Here is a tiny trained network, its code and every weight. The questions are about switching its units off for an input and a class, where a switched-off unit gives its printed mean instead of its output.

import numpy as np


def w(rows, s, z=0):
    codes = np.array(rows[::2]) - 128.0
    scale = np.full(codes.shape[1], s)
    scale[-1] = z or s
    return codes * scale


def norm(h):
    return h / np.sqrt((h * h).mean(-1, keepdims=True) + 1e-5)


def f(y):
    return y / 2 * (1 + np.tanh(0.7978845608 * (y + 0.044715 * y**3)))


def log_softmax(a):
    a = a - a.max(-1, keepdims=True)
    return a - np.log(np.exp(a).sum(-1, keepdims=True))


def net(x, mask):
    res = np.array(x, float).reshape(1, 4) / 4 @ E
    u = 0
    for l in range(3):
        y = f(norm(res) @ A[l][:, :-1].T + A[l][:, -1])
        res = res + np.where(mask[u : u + 10], y, B[l][:, -1]) @ B[l][:, :-1]
        u += 10
    return log_softmax(norm(res)[-1] @ U[:, :-1].T + U[:, -1])


A, B = {}, {}
E = w([
[212,208,142,187,190,127],'x0',
[126,67,246,147,131,52],'x1',
[160,101,89,34,223,83],'x2',
[71,143,110,158,147,79],'x3',
],0.011)
A[0] = w([
[90,120,99,14,47,78,92],'0.n0',
[51,156,71,189,131,19,23],'0.n1',
[141,141,218,97,240,140,141],'0.n2',
[121,140,210,151,139,137,92],'0.n3',
[216,70,165,85,112,226,48],'0.n4',
[254,91,180,56,57,195,43],'0.n5',
[57,32,130,64,84,158,30],'0.n6',
[44,112,85,203,185,69,1],'0.n7',
[72,141,93,136,187,71,69],'0.n8',
[37,130,93,208,204,81,81],'0.n9',
],0.0087,0.0072)
B[0] = w([
[133,72,43,212,175,107,255],'0.n0',
[203,141,121,83,33,112,142],'0.n1',
[148,144,112,116,194,151,242],'0.n2',
[103,195,151,98,96,198,148],'0.n3',
[216,152,94,58,36,48,160],'0.n4',
[216,155,74,78,3,28,178],'0.n5',
[108,38,80,208,140,84,232],'0.n6',
[175,141,117,87,14,39,123],'0.n7',
[199,110,87,43,102,96,142],'0.n8',
[255,176,137,68,25,120,163],'0.n9',
],0.0082,0.0036)
A[1] = w([
[24,225,100,127,124,10,95],'1.n0',
[107,122,42,104,130,201,78],'1.n1',
[113,136,124,118,84,109,74],'1.n2',
[122,52,224,146,141,110,127],'1.n3',
[72,130,114,77,128,87,72],'1.n4',
[61,100,121,137,61,143,66],'1.n5',
[149,72,218,97,148,70,117],'1.n6',
[176,151,97,109,69,69,67],'1.n7',
[95,178,65,103,116,150,28],'1.n8',
[132,135,121,93,71,73,3],'1.n9',
],0.012,0.0058)
B[1] = w([
[254,117,156,67,36,131,154],'1.n0',
[22,227,151,101,92,57,253],'1.n1',
[168,122,120,137,130,148,124],'1.n2',
[49,236,46,104,102,120,240],'1.n3',
[214,80,150,163,140,75,142],'1.n4',
[168,48,131,168,170,90,202],'1.n5',
[48,236,96,77,84,159,242],'1.n6',
[165,186,146,117,89,128,201],'1.n7',
[98,177,198,93,96,114,162],'1.n8',
[178,180,110,111,155,140,134],'1.n9',
],0.0098,0.004)
A[2] = w([
[100,106,120,61,213,116,1],'2.n0',
[90,62,87,84,92,180,118],'2.n1',
[108,112,162,244,91,205,10],'2.n2',
[117,112,143,153,106,198,68],'2.n3',
[103,185,107,109,127,170,85],'2.n4',
[144,120,100,54,213,49,111],'2.n5',
[188,217,186,140,201,172,112],'2.n6',
[105,148,158,199,49,101,91],'2.n7',
[203,182,144,231,184,92,79],'2.n8',
[92,49,114,61,83,183,142],'2.n9',
],0.011,0.0047)
B[2] = w([
[149,113,142,138,162,206,165],'2.n0',
[150,152,164,187,158,69,176],'2.n1',
[185,95,185,76,211,189,180],'2.n2',
[128,91,158,105,139,124,125],'2.n3',
[87,92,154,107,120,135,182],'2.n4',
[162,102,227,163,99,226,255],'2.n5',
[49,91,69,161,83,10,243],'2.n6',
[176,121,128,79,193,179,206],'2.n7',
[131,48,97,160,129,88,193],'2.n8',
[174,167,100,171,161,82,173],'2.n9',
],0.013,0.0059)
U = w([
[80,62,97,219,154,40,53],'0',
[6,228,125,87,116,147,135],'1',
[219,153,139,102,54,97,94],'2',
[144,84,190,129,189,230,254],'3',
],0.021,0.00043)

Each question gives the input, the list of numbers given to net, and the class t.
The units are the neurons (one row each of A and B). Each row of codes is followed by its name. A weight is (code - 128) times the scale printed after its matrix; where a second scale follows, it is the last column's (A, B and U).
mask holds one flag per neuron, layer by layer. A switched-off neuron (its flag False) gives its mean, the last column of its row in B, instead of its output. The means were averaged over made-up inputs and are rounded, as every weight is.
A unit's drop is (log p(t) with every unit on - log p(t) with that unit switched off) / (log p(t) with every unit on - log p(t) with every unit switched off).
The circuit of an input: a set's keep is (log p(t) with only the set's units on - log p(t) with every unit switched off) / (log p(t) with every unit on - log p(t) with every unit switched off). Starting from the 12 units with the biggest drops (on a tie, the unit counted first), units are removed one at a time, each time the one whose removal leaves the highest keep (on an exact tie, the one counted first), for as long as the keep stays at least 0.8.
units of the circuit, in order: the units of the circuit, biggest drop first
most important unit: the unit with the biggest drop
top k neurons: the k neurons with the biggest drops, biggest first
k most important neurons of layer l: the k neurons of layer l with the biggest drops, biggest first
drop when u is switched off: that unit's drop, to one decimal
input [5,-6,4,7], class 2: units of the circuit, in order -> (1.n0)
input [7,-5,-7,-4], class 0: units of the circuit, in order -> (2.n6 2.n8)
input [3,-3,-3,2], class 0: 2 most important neurons of layer 1 -> (1.n6 1.n3)
input [-7,8,0,0], class 1: 2 most important neurons of layer 1 -> (1.n3 1.n6)
input [-3,1,-7,-6], class 3: top 2 neurons -> (2.n2 2.n7)
input [5,7,-7,-1], class 1: 2 most important neurons of layer 0 -> (0.n0 0.n6)
input [8,7,3,-8], class 0: 2 most important neurons of layer 2 -> (2.n6 2.n8)
input [-7,-7,-7,7], class 0: top 4 neurons -> (1.n5 2.n5 1.n6 1.n3)
input [1,-7,8,6], class 3: top 4 neurons -> (2.n5 1.n6 1.n3 2.n6)
input [4,4,8,-3], class 3: top 2 neurons -> (2.n5 0.n2)
input [-7,-4,7,-5], class 0: top 2 neurons -> (0.n0 0.n6)
input [6,-2,-6,1], class 0: 3 most important neurons of layer 2 -> (2.n6 2.n8 2.n5)
input [-3,-1,5,-4], class 3: 2 most important neurons of layer 0 -> (0.n9 0.n0)
input [2,-6,-8,8], class 2: top 2 neurons -> (1.n0 0.n9)
input [4,5,-3,-5], class 1: most important unit -> 1.n6
input [-7,0,-2,-7], class 0: top 2 neurons -> (0.n6 0.n0)
input [-1,-3,5,-2], class 3: top 2 neurons -> (2.n5 1.n6)
input [5,-8,7,-4], class 1: top 2 neurons -> (1.n1 2.n6)
input [2,-7,2,8], class 2: drop when 1.n0 is switched off -> 0.4
input [0,4,-3,1], class 1: units of the circuit, in order -> (1.n3)
input [4,-2,2,-1], class 0: drop when 2.n6 is switched off -> 0.5
input [-3,-5,6,1], class 3: drop when 1.n3 is switched off -> 0.8
input [0,6,3,-4], class 1: drop when 1.n6 is switched off -> 0.2
